Here is a tiny trained network, its code and every weight. The questions are about switching its units off for an input and a class, where a switched-off unit gives its printed mean instead of its output.

import numpy as np


def w(rows, s, z=0):
    codes = np.array(rows[::2]) - 128.0
    scale = np.full(codes.shape[1], s)
    scale[-1] = z or s
    return codes * scale


def f(y):
    return y / 2 * (1 + np.tanh(0.7978845608 * (y + 0.044715 * y**3)))


def log_softmax(a):
    a = a - a.max(-1, keepdims=True)
    return a - np.log(np.exp(a).sum(-1, keepdims=True))


def net(x, mask):
    res = np.array(x, float).reshape(1, 7) / 4 @ E
    y = f(res @ A[0][:, :-1].T + A[0][:, -1])
    res = res + np.where(mask, y, B[0][:, -1]) @ B[0][:, :-1]
    return log_softmax(res[-1] @ U[:, :-1].T + U[:, -1])


A, B = {}, {}
E = w([
[86,213,79],'x0',
[140,2,41],'x1',
[38,56,103],'x2',
[99,147,105],'x3',
[150,168,39],'x4',
[118,170,132],'x5',
[227,158,180],'x6',
],0.0083)
A[0] = w([
[45,161,142,80],'N1',
[85,83,132,123],'N2',
[126,74,149,77],'N3',
[179,99,255,145],'N4',
[182,200,144,254],'N5',
[232,170,151,135],'N6',
[104,240,21,38],'N7',
[156,53,107,51],'N8',
[172,108,123,170],'N9',
[141,88,43,158],'N10',
[128,182,182,129],'N11',
[219,238,170,145],'N12',
[54,156,130,107],'N13',
],0.01,0.0047)
B[0] = w([
[116,53,155,168],'N1',
[167,164,144,160],'N2',
[169,159,113,142],'N3',
[152,63,177,220],'N4',
[37,236,177,236],'N5',
[194,162,153,208],'N6',
[88,212,54,208],'N7',
[214,152,130,163],'N8',
[154,95,148,158],'N9',
[247,170,140,197],'N10',
[92,113,92,183],'N11',
[69,252,201,254],'N12',
[111,58,140,167],'N13',
],0.016,0.0086)
U = w([
[214,215,173,252],'0',
[119,109,165,53],'1',
[226,112,48,155],'2',
[133,242,2,112],'3',
[39,171,99,41],'4',
[185,72,231,137],'5',
],0.0086,0.0043)

Each question gives the input, the list of numbers given to net, and the class t.
The units are the neurons (one row each of A and B). Each row of codes is followed by its name. A weight is (code - 128) times the scale printed after its matrix; where a second scale follows, it is the last column's (A, B and U).
mask holds one flag per neuron, in row order. A switched-off neuron (its flag False) gives its mean, the last column of its row in B, instead of its output. The means were averaged over made-up inputs and are rounded, as every weight is.
A unit's drop is (log p(t) with every unit on - log p(t) with that unit switched off) / (log p(t) with every unit on - log p(t) with every unit switched off).
The circuit of an input: a set's keep is (log p(t) with only the set's units on - log p(t) with every unit switched off) / (log p(t) with every unit on - log p(t) with every unit switched off). Starting from the 12 units with the biggest drops (on a tie, the unit counted first), units are removed one at a time, each time the one whose removal leaves the highest keep (on an exact tie, the one counted first), for as long as the keep stays at least 0.8.
circuit, biggest first: the units of the circuit, biggest drop first
unit that matters most: the unit with the biggest drop
k most important neurons: the k neurons with the biggest drops, biggest first
drop of u: that unit's drop, to one decimal
input [4,-6,-4,-4,8,-5,-2], class 3: unit that matters most => N7
input [3,-4,-6,-2,1,-8,-6], class 3: 2 most important neurons => (N4; N7)
input [-5,4,8,3,-8,1,-5], class 2: circuit, biggest first => (N12; N5; N3)
input [1,8,3,2,-1,-7,-1], class 2: 3 most important neurons => (N12; N5; N6)
input [4,5,-2,-5,-7,-3,5], class 5: circuit, biggest first => (N4; N7)
input [-3,-4,2,-1,4,5,-5], class 4: circuit, biggest first => (N10; N6)
input [-6,-4,7,5,1,5,-3], class 1: 2 most important neurons => (N4; N10)
input [8,-5,6,2,2,7,-1], class 4: 4 most important neurons => (N1; N13; N10; N6)
input [-3,7,8,-1,-8,-6,-4], class 0: 3 most important neurons => (N2; N10; N8)
input [6,1,-8,-1,-2,5,-4], class 4: 2 most important neurons => (N10; N5)
input [5,-2,6,6,-7,4,7], class 5: circuit, biggest first => (N7; N1)
input [-5,6,-2,-1,-4,4,8], class 5: 2 most important neurons => (N4; N7)
input [-2,7,3,-2,1,-7,2], class 2: 3 most important neurons => (N12; N5; N6)
input [-4,4,-4,1,-7,-8,7], class 5: unit that matters most => N4
input [3,-7,5,7,-6,3,-7], class 1: 2 most important neurons => (N1; N5)
input [-3,-5,7,2,2,2,5], class 1: 2 most important neurons => (N7; N10)
input [0,6,3,2,-3,5,6], class 5: 2 most important neurons => (N7; N12)
input [4,-6,0,-3,6,1,-3], class 4: drop of N5 => 0.3
input [0,0,7,0,8,-6,0], class 2: drop of N5 => 0.5
input [6,-7,4,-1,-7,1,-4], class 5: drop of N7 => 0.3
input [-4,2,3,-6,0,-7,6], class 5: circuit, biggest first => (N4)
